Below is a small trained network, with its code and all its weights. Each question gives an input and a class and asks what happens when units are switched off, that is, made to give their printed mean instead of their output.

import numpy as np


def w(rows, s, z=0):
    codes = np.array(rows[::2]) - 128.0
    scale = np.full(codes.shape[1], s)
    scale[-1] = z or s
    return codes * scale


def norm(h):
    return h / np.sqrt((h * h).mean(-1, keepdims=True) + 1e-5)


def f(y):
    return y / 2 * (1 + np.tanh(0.7978845608 * (y + 0.044715 * y**3)))


def log_softmax(a):
    a = a - a.max(-1, keepdims=True)
    return a - np.log(np.exp(a).sum(-1, keepdims=True))


def net(x, mask):
    res = np.array(x, float).reshape(1, 5) / 4 @ E
    u = 0
    for l in range(2):
        y = f(norm(res) @ A[l][:, :-1].T + A[l][:, -1])
        res = res + np.where(mask[u : u + 4], y, B[l][:, -1]) @ B[l][:, :-1]
        u += 4
    return log_softmax(norm(res)[-1] @ U[:, :-1].T + U[:, -1])


A, B = {}, {}
E = w([
[99,79,72,91,102,171],'x0',
[150,86,141,130,41,102],'x1',
[100,223,80,105,89,124],'x2',
[61,91,89,57,58,128],'x3',
[254,75,102,191,70,155],'x4',
],0.0054)
A[0] = w([
[160,142,184,242,130,166,251],'0.n1',
[101,135,55,118,152,206,20],'0.n2',
[202,105,43,103,43,137,135],'0.n3',
[114,1,123,144,118,183,117],'0.n4',
],0.0068,0.0013)
B[0] = w([
[129,166,180,241,98,48,252],'0.n1',
[203,156,115,124,28,34,158],'0.n2',
[121,82,70,191,49,93,253],'0.n3',
[117,191,31,86,253,129,206],'0.n4',
],0.0064,0.0036)
A[1] = w([
[159,178,83,189,144,53,238],'1.n1',
[2,163,127,110,123,159,208],'1.n2',
[106,161,128,163,183,135,83],'1.n3',
[174,166,81,152,108,80,252],'1.n4',
],0.0078,0.0017)
B[1] = w([
[71,76,125,134,82,199,255],'1.n1',
[107,112,143,27,113,255,204],'1.n2',
[121,149,94,173,92,113,156],'1.n3',
[65,96,82,93,164,80,225],'1.n4',
],0.008,0.0059)
U = w([
[146,128,110,103,200,130,60],'0',
[249,168,163,71,128,70,1],'1',
[61,129,137,31,132,196,199],'2',
[126,43,52,177,41,51,165],'3',
[180,91,238,198,155,111,120],'4',
[82,168,165,214,160,140,136],'5',
[208,144,149,91,136,82,11],'6',
],0.012,0.0077)

Each question gives the input, the list of numbers given to net, and the class t.
The units are the neurons (one row each of A and B). Each row of codes is followed by its name. A weight is (code - 128) times the scale printed after its matrix; where a second scale follows, it is the last column's (A, B and U).
mask holds one flag per neuron, layer by layer. A switched-off neuron (its flag False) gives its mean, the last column of its row in B, instead of its output. The means were averaged over made-up inputs and are rounded, as every weight is.
A unit's drop is (log p(t) with every unit on - log p(t) with that unit switched off) / (log p(t) with every unit on - log p(t) with every unit switched off).
The circuit of an input: a set's keep is (log p(t) with only the set's units on - log p(t) with every unit switched off) / (log p(t) with every unit on - log p(t) with every unit switched off). Starting from all 8 units, units are removed one at a time, each time the one whose removal leaves the highest keep (on an exact tie, the one counted first), for as long as the keep stays at least 0.8.
circuit, biggest first: the units of the circuit, biggest drop first
top k neurons: the k neurons with the biggest drops, biggest first
drop of u: that unit's drop, to one decimal
input [-3,1,-6,8,2], class 2: circuit, biggest first : 0.n4
input [-7,-5,-6,3,-2], class 4: circuit, biggest first : 0.n4; 1.n4
input [-5,5,-6,5,-2], class 2: circuit, biggest first : 0.n1; 0.n3
input [-3,0,-4,1,-2], class 4: top 3 neurons : 1.n4; 1.n1; 0.n4
input [5,-7,-6,3,-1], class 0: top 3 neurons : 0.n4; 1.n1; 0.n2
input [7,-1,-8,1,0], class 0: top 3 neurons : 0.n4; 1.n1; 1.n2
input [-2,-5,6,-5,3], class 3: drop of 0.n4 : 0.1
input [-5,-6,-6,3,6], class 5: drop of 0.n2 : 0.3
input [-5,2,-2,0,-1], class 4: drop of 0.n4 : 0.4
input [7,4,-8,-4,0], class 0: drop of 0.n4 : 1.0
